Below are the code and all the weights of a small trained network. Each question names an input and a class and asks about switching units off, where a switched-off unit gives its printed mean instead of its output.

import numpy as np


def w(rows, s, z=0):
    codes = np.array(rows[::2]) - 128.0
    scale = np.full(codes.shape[1], s)
    scale[-1] = z or s
    return codes * scale


def f(y):
    return np.maximum(y, 0)


def log_softmax(a):
    a = a - a.max(-1, keepdims=True)
    return a - np.log(np.exp(a).sum(-1, keepdims=True))


def net(x, mask):
    res = np.array(x, float).reshape(1, 8) / 4 @ E
    y = f(res @ A[0][:, :-1].T + A[0][:, -1])
    res = res + np.where(mask, y, B[0][:, -1]) @ B[0][:, :-1]
    return log_softmax(res[-1] @ U[:, :-1].T + U[:, -1])


A, B = {}, {}
E = w([
[156,113,143,161,113,104,131,146,102,138,135,138],'x0',
[118,118,118,133,113,87,118,118,137,129,101,141],'x1',
[119,126,27,94,82,151,177,133,45,160,135,132],'x2',
[148,149,140,141,106,143,161,115,124,75,151,112],'x3',
[71,121,177,125,83,135,204,115,188,173,221,232],'x4',
[151,154,10,107,152,81,78,181,176,138,220,89],'x5',
[57,69,147,151,68,177,81,184,135,130,154,86],'x6',
[104,239,96,182,102,140,96,160,138,97,104,149],'x7',
],0.011)
A[0] = w([
[141,116,208,198,181,99,75,134,254,103,90,103,2],'N0',
[167,159,86,124,159,100,73,152,149,147,198,70,107],'N1',
[157,19,150,52,157,104,154,101,111,118,150,79,82],'N2',
[121,142,199,140,117,212,161,71,87,157,42,123,26],'N3',
[133,172,122,158,157,147,66,144,45,84,71,47,68],'N4',
[169,71,101,99,166,100,102,145,87,73,40,39,6],'N5',
[104,124,41,93,40,144,159,126,58,137,80,136,98],'N6',
[170,153,83,106,200,95,164,122,153,125,94,148,86],'N7',
[34,30,111,159,54,196,72,230,164,97,143,52,63],'N8',
[119,83,149,150,138,142,126,167,91,80,18,195,130],'N9',
],0.0086,0.0059)
B[0] = w([
[142,149,176,82,131,234,157,96,71,214,171,32,204],'N0',
[142,82,61,145,80,56,140,205,148,80,131,113,212],'N1',
[118,222,221,219,77,120,77,207,224,121,29,128,203],'N2',
[127,4,18,49,110,75,91,167,179,96,153,99,213],'N3',
[22,152,181,130,121,46,127,96,157,182,127,178,210],'N4',
[80,175,161,116,107,78,170,69,119,150,254,203,209],'N5',
[184,203,174,203,193,146,187,107,136,208,167,28,205],'N6',
[152,89,148,91,128,130,107,44,64,11,86,140,179],'N7',
[220,91,119,113,171,143,130,102,51,95,83,215,245],'N8',
[152,81,105,106,110,87,108,215,180,75,106,89,200],'N9',
],0.0075,0.013)
U = w([
[137,75,59,93,125,94,115,193,160,108,142,87,91],'0',
[58,125,155,110,127,108,156,114,148,166,196,246,37],'1',
[183,134,136,144,175,163,136,115,93,185,144,1,44],'2',
[145,122,124,142,149,127,119,144,132,112,103,147,255],'3',
[215,100,118,109,181,130,124,87,74,83,60,205,69],'4',
[111,186,125,170,128,142,101,188,175,106,50,136,202],'5',
[127,111,114,149,171,122,121,150,142,116,107,129,219],'6',
],0.009,0.0083)

Each question gives the input, the list of numbers given to net, and the class t.
The units are the neurons (one row each of A and B). Each row of codes is followed by its name. A weight is (code - 128) times the scale printed after its matrix; where a second scale follows, it is the last column's (A, B and U).
mask holds one flag per neuron, in row order. A switched-off neuron (its flag False) gives its mean, the last column of its row in B, instead of its output. The means were averaged over made-up inputs and are rounded, as every weight is.
A unit's drop is (log p(t) with every unit on - log p(t) with that unit switched off) / (log p(t) with every unit on - log p(t) with every unit switched off).
The circuit of an input: a set's keep is (log p(t) with only the set's units on - log p(t) with every unit switched off) / (log p(t) with every unit on - log p(t) with every unit switched off). Starting from all 10 units, units are removed one at a time, each time the one whose removal leaves the highest keep (on an exact tie, the one counted first), for as long as the keep stays at least 0.8.
units of the circuit, in order: the units of the circuit, biggest drop first
k most important neurons: the k neurons with the biggest drops, biggest first
drop when u is switched off: that unit's drop, to one decimal
input [-5,2,-6,8,0,7,5,-8], class 5: units of the circuit, in order : (N2)
input [7,7,3,-6,-8,-4,-4,5], class 1: 2 most important neurons : (N5; N4)
input [6,3,4,-2,-8,-7,-7,2], class 1: units of the circuit, in order : (N5; N4)
input [3,0,7,-4,-1,-8,4,5], class 0: 2 most important neurons : (N3; N9)
input [-4,7,-7,-8,-6,-4,8,-1], class 4: 3 most important neurons : (N8; N6; N9)
input [-8,8,-5,-2,-6,-5,7,6], class 3: 2 most important neurons : (N9; N8)
input [-3,8,-3,-2,2,-8,0,4], class 0: units of the circuit, in order : (N3; N9)
input [-1,8,8,1,2,-6,6,2], class 2: 2 most important neurons : (N6; N1)
input [1,-5,-6,1,-4,-4,-4,5], class 2: 2 most important neurons : (N0; N2)
input [4,7,4,2,3,7,-1,-8], class 5: 2 most important neurons : (N2; N3)
input [-3,7,-1,-3,6,-6,-5,3], class 6: units of the circuit, in order : (N5; N3)
input [-8,-5,-6,-6,-8,6,1,6], class 1: units of the circuit, in order : (N4; N5)
input [6,-7,2,-6,5,-2,1,-7], class 5: units of the circuit, in order : (N2; N5)
input [-5,7,4,4,-6,-5,-5,-1], class 6: units of the circuit, in order : (N8)
input [3,3,7,-2,-2,6,-1,4], class 2: 3 most important neurons : (N6; N3; N9)
input [-3,1,0,8,8,8,2,7], class 0: 4 most important neurons : (N1; N5; N4; N2)
input [-4,-8,-3,1,6,-7,2,-8], class 5: 2 most important neurons : (N2; N5)
input [-8,5,2,-4,-8,-5,3,8], class 1: 3 most important neurons : (N4; N5; N2)
input [-3,-4,5,2,8,-8,-3,-3], class 0: units of the circuit, in order : (N3; N5)
input [2,-7,7,-4,-1,-3,0,0], class 2: units of the circuit, in order : (N6)
input [-5,1,6,7,5,-8,-4,-7], class 0: drop when N3 is switched off : 0.8
